Here is a tiny trained network, its code and every weight. The questions are about switching its units off for an input and a class, where a switched-off unit gives its printed mean instead of its output.

import numpy as np


def w(rows, s, z=0):
    codes = np.array(rows[::2]) - 128.0
    scale = np.full(codes.shape[1], s)
    scale[-1] = z or s
    return codes * scale


def norm(h):
    return h / np.sqrt((h * h).mean(-1, keepdims=True) + 1e-5)


def f(y):
    return np.maximum(y, 0)


def log_softmax(a):
    a = a - a.max(-1, keepdims=True)
    return a - np.log(np.exp(a).sum(-1, keepdims=True))


def net(x, mask):
    res = np.array(x, float).reshape(1, 6) / 4 @ E
    u = 0
    for l in range(4):
        y = f(norm(res) @ A[l][:, :-1].T + A[l][:, -1])
        res = res + np.where(mask[u : u + 4], y, B[l][:, -1]) @ B[l][:, :-1]
        u += 4
    return log_softmax(norm(res)[-1] @ U[:, :-1].T + U[:, -1])


A, B = {}, {}
E = w([
[49,200,91,208,185,160,129,131,11,236,162],'x0',
[122,138,113,202,114,87,120,88,185,88,50],'x1',
[86,137,125,89,107,152,120,221,11,100,94],'x2',
[14,89,91,40,184,130,154,126,129,111,73],'x3',
[38,163,20,96,253,77,161,234,133,173,129],'x4',
[107,249,170,140,179,223,143,160,157,155,153],'x5',
],0.0025)
A[0] = w([
[255,122,149,222,103,92,96,64,228,159,138,91],'L0N1',
[208,105,142,116,102,108,131,136,122,121,172,4],'L0N2',
[32,209,113,199,215,165,188,84,105,209,150,86],'L0N3',
[127,64,46,73,107,25,181,144,173,57,126,43],'L0N4',
],0.0032,0.0028)
B[0] = w([
[131,206,109,197,73,88,254,107,120,76,158,253],'L0N1',
[73,140,104,166,95,143,120,114,114,108,109,144],'L0N2',
[123,98,116,77,143,134,5,153,143,168,65,252],'L0N3',
[135,99,173,79,156,155,113,116,141,190,107,190],'L0N4',
],0.0057,0.0035)
A[1] = w([
[113,128,135,105,135,152,108,162,72,129,102,51],'L1N1',
[136,149,131,91,166,147,164,160,163,93,148,78],'L1N2',
[83,173,73,157,253,135,109,150,149,160,170,3],'L1N3',
[48,118,102,171,145,101,156,94,90,113,72,110],'L1N4',
],0.0044,0.0018)
B[1] = w([
[147,134,116,184,81,101,99,101,140,102,181,202],'L1N1',
[109,180,88,199,97,124,155,120,119,105,94,169],'L1N2',
[131,116,59,118,171,78,73,117,150,234,4,255],'L1N3',
[180,172,79,191,47,120,151,92,210,99,132,191],'L1N4',
],0.0038,0.0028)
A[2] = w([
[112,168,163,88,171,150,149,197,254,55,72,48],'L2N1',
[153,124,104,130,57,139,60,204,10,140,127,68],'L2N2',
[161,208,211,144,120,217,179,93,175,136,157,254],'L2N3',
[108,190,79,175,199,122,125,209,59,210,222,191],'L2N4',
],0.0041,0.00074)
B[2] = w([
[100,187,1,225,115,29,113,115,162,166,99,201],'L2N1',
[81,129,162,151,97,161,113,77,132,87,218,207],'L2N2',
[164,108,156,37,130,104,200,162,101,103,175,253],'L2N3',
[202,175,56,131,117,28,201,129,241,118,63,242],'L2N4',
],0.0048,0.0038)
A[3] = w([
[164,140,132,234,87,113,167,86,134,111,127,2],'L3N1',
[126,159,95,162,255,123,106,179,115,201,56,5],'L3N2',
[108,89,124,157,102,121,174,74,139,75,58,83],'L3N3',
[122,11,86,105,156,78,126,112,139,152,108,129],'L3N4',
],0.0045,0.00081)
B[3] = w([
[38,207,9,114,49,139,193,173,129,99,191,230],'L3N1',
[153,69,95,44,174,43,31,138,218,202,5,255],'L3N2',
[147,228,36,127,127,76,149,241,104,173,150,192],'L3N3',
[208,185,213,85,254,183,142,189,110,247,84,201],'L3N4',
],0.0034,0.0046)
U = w([
[128,140,79,114,201,81,74,145,183,218,10,171],'0',
[169,70,255,53,175,180,163,135,92,138,155,139],'1',
[137,195,84,164,54,91,227,124,142,66,174,177],'2',
[125,75,176,219,224,186,126,109,118,86,111,1],'3',
[57,83,173,166,100,203,21,74,73,91,169,88],'4',
],0.0086,0.0043)

Each question gives the input, the list of numbers given to net, and the class t.
The units are the neurons (one row each of A and B). Each row of codes is followed by its name. A weight is (code - 128) times the scale printed after its matrix; where a second scale follows, it is the last column's (A, B and U).
mask holds one flag per neuron, layer by layer. A switched-off neuron (its flag False) gives its mean, the last column of its row in B, instead of its output. The means were averaged over made-up inputs and are rounded, as every weight is.
A unit's drop is (log p(t) with every unit on - log p(t) with that unit switched off) / (log p(t) with every unit on - log p(t) with every unit switched off).
The circuit of an input: a set's keep is (log p(t) with only the set's units on - log p(t) with every unit switched off) / (log p(t) with every unit on - log p(t) with every unit switched off). Starting from the 12 units with the biggest drops (on a tie, the unit counted first), units are removed one at a time, each time the one whose removal leaves the highest keep (on an exact tie, the one counted first), for as long as the keep stays at least 0.8.
units of the circuit, in order: the units of the circuit, biggest drop first
top k neurons: the k neurons with the biggest drops, biggest first
top k neurons in layer l: the k neurons of layer l with the biggest drops, biggest first
drop when u is switched off: that unit's drop, to one decimal
input [-6,7,-3,1,3,3], class 2: units of the circuit, in order => [L0N3; L3N2]
input [6,-8,8,7,-5,7], class 4: units of the circuit, in order => [L2N2; L1N1]
input [-8,-4,7,-7,8,-1], class 2: units of the circuit, in order => [L3N2]
input [0,-4,-5,7,-6,7], class 1: units of the circuit, in order => [L2N3; L2N4]
input [8,6,5,6,-2,-5], class 4: top 3 neurons => [L0N1; L2N4; L2N2]
input [-1,-2,8,-1,0,-5], class 4: top 2 neurons => [L0N1; L2N2]
input [-8,-8,1,2,1,8], class 2: top 2 neurons in layer 0 => [L0N3; L0N4]
input [-8,6,-7,5,-1,0], class 2: top 4 neurons => [L0N1; L0N3; L3N2; L1N3]
input [8,-6,6,5,-4,-8], class 2: top 3 neurons => [L0N3; L2N4; L1N4]
input [8,-2,1,7,-3,-8], class 4: top 3 neurons => [L0N1; L2N2; L2N4]
input [-2,-8,4,-5,1,-7], class 4: top 2 neurons => [L2N2; L0N1]
input [1,-5,6,4,-7,1], class 4: top 2 neurons => [L0N1; L2N2]
input [-4,-5,8,1,-7,-3], class 4: top 2 neurons => [L0N1; L2N4]
input [-4,8,-3,1,4,-2], class 2: top 3 neurons => [L0N3; L0N1; L1N3]
input [-1,5,7,1,-1,-2], class 2: top 2 neurons => [L0N3; L1N4]
input [5,6,-2,0,-3,2], class 2: top 2 neurons => [L0N1; L1N3]
input [-3,-4,2,-2,0,0], class 4: top neuron in layer 1 => [L1N4]
input [1,8,-8,-4,5,2], class 2: top 2 neurons in layer 0 => [L0N1; L0N4]
input [8,2,8,7,-6,-1], class 4: top 2 neurons in layer 0 => [L0N1; L0N3]
input [-5,1,-5,6,-4,1], class 2: drop when L0N3 is switched off => 0.1
input [-2,-5,5,5,-4,-6], class 1: drop when L3N4 is switched off => 0.1
input [-1,-3,-4,8,-3,-6], class 1: drop when L2N4 is switched off => 0.2
